Below is a small trained network, with its code and all its weights. Each question gives an input and a class and asks what happens when units are switched off, that is, made to give their printed mean instead of their output.

import numpy as np


def w(rows, s, z=0):
    codes = np.array(rows[::2]) - 128.0
    scale = np.full(codes.shape[1], s)
    scale[-1] = z or s
    return codes * scale


def f(y):
    return np.maximum(y, 0)


def log_softmax(a):
    a = a - a.max(-1, keepdims=True)
    return a - np.log(np.exp(a).sum(-1, keepdims=True))


def net(x, mask):
    res = np.array(x, float).reshape(1, 6) / 4 @ E
    y = f(res @ A[0][:, :-1].T + A[0][:, -1])
    res = res + np.where(mask, y, B[0][:, -1]) @ B[0][:, :-1]
    return log_softmax(res[-1] @ U[:, :-1].T + U[:, -1])


A, B = {}, {}
E = w([
[130,144,125,137,136,118],'x0',
[125,122,130,123,122,135],'x1',
[11,254,110,153,78,91],'x2',
[143,106,214,82,121,19],'x3',
[242,213,122,17,110,176],'x4',
[65,88,17,39,147,95],'x5',
],0.0082)
A[0] = w([
[121,137,157,73,138,77,61],'neuron 0',
[113,134,73,124,183,164,117],'neuron 1',
[74,60,175,158,143,132,190],'neuron 2',
[103,127,82,119,128,177,90],'neuron 3',
[112,91,164,78,132,84,108],'neuron 4',
[138,152,64,148,156,169,55],'neuron 5',
[48,231,105,140,51,100,144],'neuron 6',
[134,127,116,156,121,175,133],'neuron 7',
[125,113,177,57,162,9,165],'neuron 8',
[105,70,42,71,95,90,94],'neuron 9',
[160,77,101,145,207,154,83],'neuron 10',
[115,113,48,58,154,71,88],'neuron 11',
[163,179,127,36,118,173,43],'neuron 12',
[82,96,110,174,185,115,1],'neuron 13',
],0.013,0.0047)
B[0] = w([
[57,166,113,143,103,179,161],'neuron 0',
[68,108,155,231,98,129,172],'neuron 1',
[182,254,74,49,159,149,197],'neuron 2',
[77,96,186,153,122,114,167],'neuron 3',
[63,114,98,129,81,123,169],'neuron 4',
[27,108,166,130,105,168,169],'neuron 5',
[221,57,32,88,104,158,252],'neuron 6',
[110,171,230,206,75,154,163],'neuron 7',
[57,118,97,190,89,215,216],'neuron 8',
[247,186,155,147,123,46,192],'neuron 9',
[139,11,71,130,103,204,180],'neuron 10',
[190,202,150,162,91,112,190],'neuron 11',
[59,191,115,72,210,177,200],'neuron 12',
[69,217,111,79,244,195,169],'neuron 13',
],0.0072,0.014)
U = w([
[81,172,118,62,251,127,50],'0',
[130,121,130,132,133,119,254],'1',
[166,51,86,93,119,132,69],'2',
[38,123,164,172,83,120,41],'3',
[138,128,142,124,144,108,246],'4',
[212,184,185,174,115,75,114],'5',
[107,90,177,99,177,42,108],'6',
],0.012,0.0074)

Each question gives the input, the list of numbers given to net, and the class t.
The units are the neurons (one row each of A and B). Each row of codes is followed by its name. A weight is (code - 128) times the scale printed after its matrix; where a second scale follows, it is the last column's (A, B and U).
mask holds one flag per neuron, in row order. A switched-off neuron (its flag False) gives its mean, the last column of its row in B, instead of its output. The means were averaged over made-up inputs and are rounded, as every weight is.
A unit's drop is (log p(t) with every unit on - log p(t) with that unit switched off) / (log p(t) with every unit on - log p(t) with every unit switched off).
The circuit of an input: a set's keep is (log p(t) with only the set's units on - log p(t) with every unit switched off) / (log p(t) with every unit on - log p(t) with every unit switched off). Starting from the 12 units with the biggest drops (on a tie, the unit counted first), units are removed one at a time, each time the one whose removal leaves the highest keep (on an exact tie, the one counted first), for as long as the keep stays at least 0.8.
units of the circuit, in order: the units of the circuit, biggest drop first
unit that matters most: the unit with the biggest drop
top k neurons: the k neurons with the biggest drops, biggest first
drop when u is switched off: that unit's drop, to one decimal
input [6,7,8,-8,-2,6], class 2: unit that matters most	neuron 6
input [1,1,2,4,-1,8], class 5: top 2 neurons	neuron 9; neuron 11
input [-7,7,2,-6,-7,-8], class 5: units of the circuit, in order	neuron 2; neuron 8
input [0,2,-5,-2,-5,0], class 0: units of the circuit, in order	neuron 2; neuron 13
input [4,2,6,-3,1,8], class 5: units of the circuit, in order	neuron 9; neuron 11
input [-5,3,-4,-6,-2,3], class 3: units of the circuit, in order	neuron 6; neuron 1
input [-4,4,8,0,3,7], class 2: top 2 neurons	neuron 6; neuron 7
input [4,-6,-3,-5,5,7], class 5: units of the circuit, in order	neuron 9; neuron 11
input [-1,-8,5,4,-5,-3], class 1: top 2 neurons	neuron 12; neuron 6
input [1,0,-6,-8,-7,-1], class 3: top 4 neurons	neuron 7; neuron 6; neuron 1; neuron 12
input [6,-2,8,0,6,0], class 2: top 3 neurons	neuron 6; neuron 13; neuron 2
input [-7,4,7,-2,-4,-8], class 5: top 2 neurons	neuron 10; neuron 8
input [8,-4,4,0,-8,-5], class 0: units of the circuit, in order	neuron 13; neuron 2
input [1,0,-3,-1,4,0], class 0: unit that matters most	neuron 6
input [-5,1,-1,-1,-5,0], class 0: top 2 neurons	neuron 2; neuron 13
input [4,3,-4,-3,6,-1], class 0: top 2 neurons	neuron 12; neuron 6
input [-6,7,-4,8,0,-3], class 3: units of the circuit, in order	neuron 8; neuron 6
input [5,2,-6,7,-2,-6], class 3: top 4 neurons	neuron 6; neuron 8; neuron 9; neuron 4
input [1,-6,8,1,6,-2], class 2: top 3 neurons	neuron 6; neuron 13; neuron 2
input [5,-3,-1,4,5,8], class 5: units of the circuit, in order	neuron 11
input [-1,-5,-1,5,3,8], class 5: top 2 neurons	neuron 9; neuron 11
input [0,-2,-3,-4,-6,3], class 0: top 4 neurons	neuron 13; neuron 2; neuron 6; neuron 8
input [3,-1,0,-8,6,-6], class 3: top 3 neurons	neuron 7; neuron 5; neuron 2
input [1,-5,6,3,-6,3], class 0: top 3 neurons	neuron 13; neuron 2; neuron 10
input [-3,-5,5,-7,7,-6], class 0: top 2 neurons	neuron 12; neuron 8
input [2,6,0,-7,-2,-2], class 3: drop when neuron 6 is switched off	0.1
input [4,0,4,-3,-7,-8], class 5: unit that matters most	neuron 12
input [-2,-5,5,-5,0,8], class 5: drop when neuron 11 is switched off	0.3
input [-7,-2,-3,7,5,4], class 3: drop when neuron 4 is switched off	0.2
